Below is a small trained network, with its code and all its weights. Each question gives an input and a class and asks what happens when units are switched off, that is, made to give their printed mean instead of their output.

import numpy as np


def w(rows, s, z=0):
    codes = np.array(rows[::2]) - 128.0
    scale = np.full(codes.shape[1], s)
    scale[-1] = z or s
    return codes * scale


def norm(h):
    return h / np.sqrt((h * h).mean(-1, keepdims=True) + 1e-5)


def f(y):
    return np.maximum(y, 0)


def log_softmax(a):
    a = a - a.max(-1, keepdims=True)
    return a - np.log(np.exp(a).sum(-1, keepdims=True))


def net(x, mask):
    res = np.array(x, float).reshape(1, 4) / 4 @ E
    u = 0
    for l in range(2):
        y = f(norm(res) @ A[l][:, :-1].T + A[l][:, -1])
        res = res + np.where(mask[u : u + 7], y, B[l][:, -1]) @ B[l][:, :-1]
        u += 7
    return log_softmax(norm(res)[-1] @ U[:, :-1].T + U[:, -1])


A, B = {}, {}
E = w([
[255,236,110,80,91],'x0',
[87,101,22,127,4],'x1',
[150,94,166,106,110],'x2',
[126,124,120,114,129],'x3',
],0.0073)
A[0] = w([
[104,135,79,112,25,124],'0.n0',
[140,147,108,82,172,67],'0.n1',
[109,78,157,143,162,94],'0.n2',
[150,137,94,155,99,254],'0.n3',
[91,58,137,143,103,177],'0.n4',
[42,45,100,157,84,129],'0.n5',
[24,73,153,135,252,118],'0.n6',
],0.012,0.0026)
B[0] = w([
[115,31,135,187,105,218],'0.n0',
[191,233,166,118,123,146],'0.n1',
[144,94,105,120,69,172],'0.n2',
[130,101,177,179,152,179],'0.n3',
[100,217,84,196,145,192],'0.n4',
[149,246,88,110,224,233],'0.n5',
[147,15,163,155,62,247],'0.n6',
],0.012,0.011)
A[1] = w([
[110,118,73,193,94,245],'1.n0',
[187,233,63,131,14,53],'1.n1',
[27,182,56,73,197,226],'1.n2',
[89,13,174,149,106,157],'1.n3',
[149,154,187,190,163,249],'1.n4',
[151,255,242,66,199,114],'1.n5',
[29,159,107,123,239,47],'1.n6',
],0.0096,0.002)
B[1] = w([
[141,95,208,58,102,253],'1.n0',
[68,9,119,176,122,170],'1.n1',
[133,196,194,234,115,179],'1.n2',
[109,90,110,148,62,247],'1.n3',
[118,162,76,99,133,224],'1.n4',
[185,222,203,31,92,203],'1.n5',
[132,212,90,199,100,178],'1.n6',
],0.014,0.0082)
U = w([
[106,60,161,166,38,233],'0',
[91,135,95,109,193,3],'1',
[78,202,118,243,129,165],'2',
[68,142,96,92,196,6],'3',
[97,122,100,102,248,25],'4',
[158,196,182,49,105,223],'5',
[67,142,86,81,166,5],'6',
],0.014,0.0041)

Each question gives the input, the list of numbers given to net, and the class t.
The units are the neurons (one row each of A and B). Each row of codes is followed by its name. A weight is (code - 128) times the scale printed after its matrix; where a second scale follows, it is the last column's (A, B and U).
mask holds one flag per neuron, layer by layer. A switched-off neuron (its flag False) gives its mean, the last column of its row in B, instead of its output. The means were averaged over made-up inputs and are rounded, as every weight is.
A unit's drop is (log p(t) with every unit on - log p(t) with that unit switched off) / (log p(t) with every unit on - log p(t) with every unit switched off).
The circuit of an input: a set's keep is (log p(t) with only the set's units on - log p(t) with every unit switched off) / (log p(t) with every unit on - log p(t) with every unit switched off). Starting from the 12 units with the biggest drops (on a tie, the unit counted first), units are removed one at a time, each time the one whose removal leaves the highest keep (on an exact tie, the one counted first), for as long as the keep stays at least 0.8.
circuit, biggest first: the units of the circuit, biggest drop first
unit that matters most: the unit with the biggest drop
top k neurons: the k neurons with the biggest drops, biggest first
top k neurons in layer l: the k neurons of layer l with the biggest drops, biggest first
drop when u is switched off: that unit's drop, to one decimal
input [-2,8,-6,-8], class 2: circuit, biggest first	(0.n5)
input [1,-8,-7,-3], class 5: top 2 neurons in layer 0	(0.n0, 0.n1)
input [8,1,-1,2], class 0: top 2 neurons	(0.n5, 1.n1)
input [0,-6,-7,2], class 0: top 2 neurons	(0.n5, 0.n6)
input [3,-1,7,-7], class 5: top 2 neurons	(0.n0, 0.n6)
input [1,0,-2,6], class 5: top 2 neurons	(0.n1, 0.n6)
input [2,-3,8,-8], class 5: top 2 neurons in layer 0	(0.n0, 0.n6)
input [-6,1,-3,2], class 2: top 3 neurons	(0.n4, 0.n5, 0.n0)
input [-3,1,-6,6], class 2: top 2 neurons	(0.n5, 1.n5)
input [-1,-7,-5,4], class 0: top 2 neurons in layer 0	(0.n6, 0.n5)
input [-1,-8,-5,7], class 0: top 2 neurons	(0.n6, 0.n5)
input [1,-1,-7,2], class 5: top 2 neurons	(0.n6, 1.n5)
input [8,3,-7,-2], class 0: top 2 neurons	(1.n1, 0.n5)
input [0,-8,-5,2], class 0: circuit, biggest first	(0.n5)
input [8,2,0,0], class 0: top 2 neurons	(0.n5, 1.n1)
input [-4,2,-6,3], class 2: drop when 0.n5 is switched off	2.2
input [-5,2,5,-5], class 2: drop when 0.n5 is switched off	1.3
input [-3,3,1,0], class 2: drop when 0.n5 is switched off	1.0
input [-8,7,-7,-4], class 2: drop when 0.n5 is switched off	1.2
input [4,-2,-8,-1], class 5: unit that matters most	1.n5
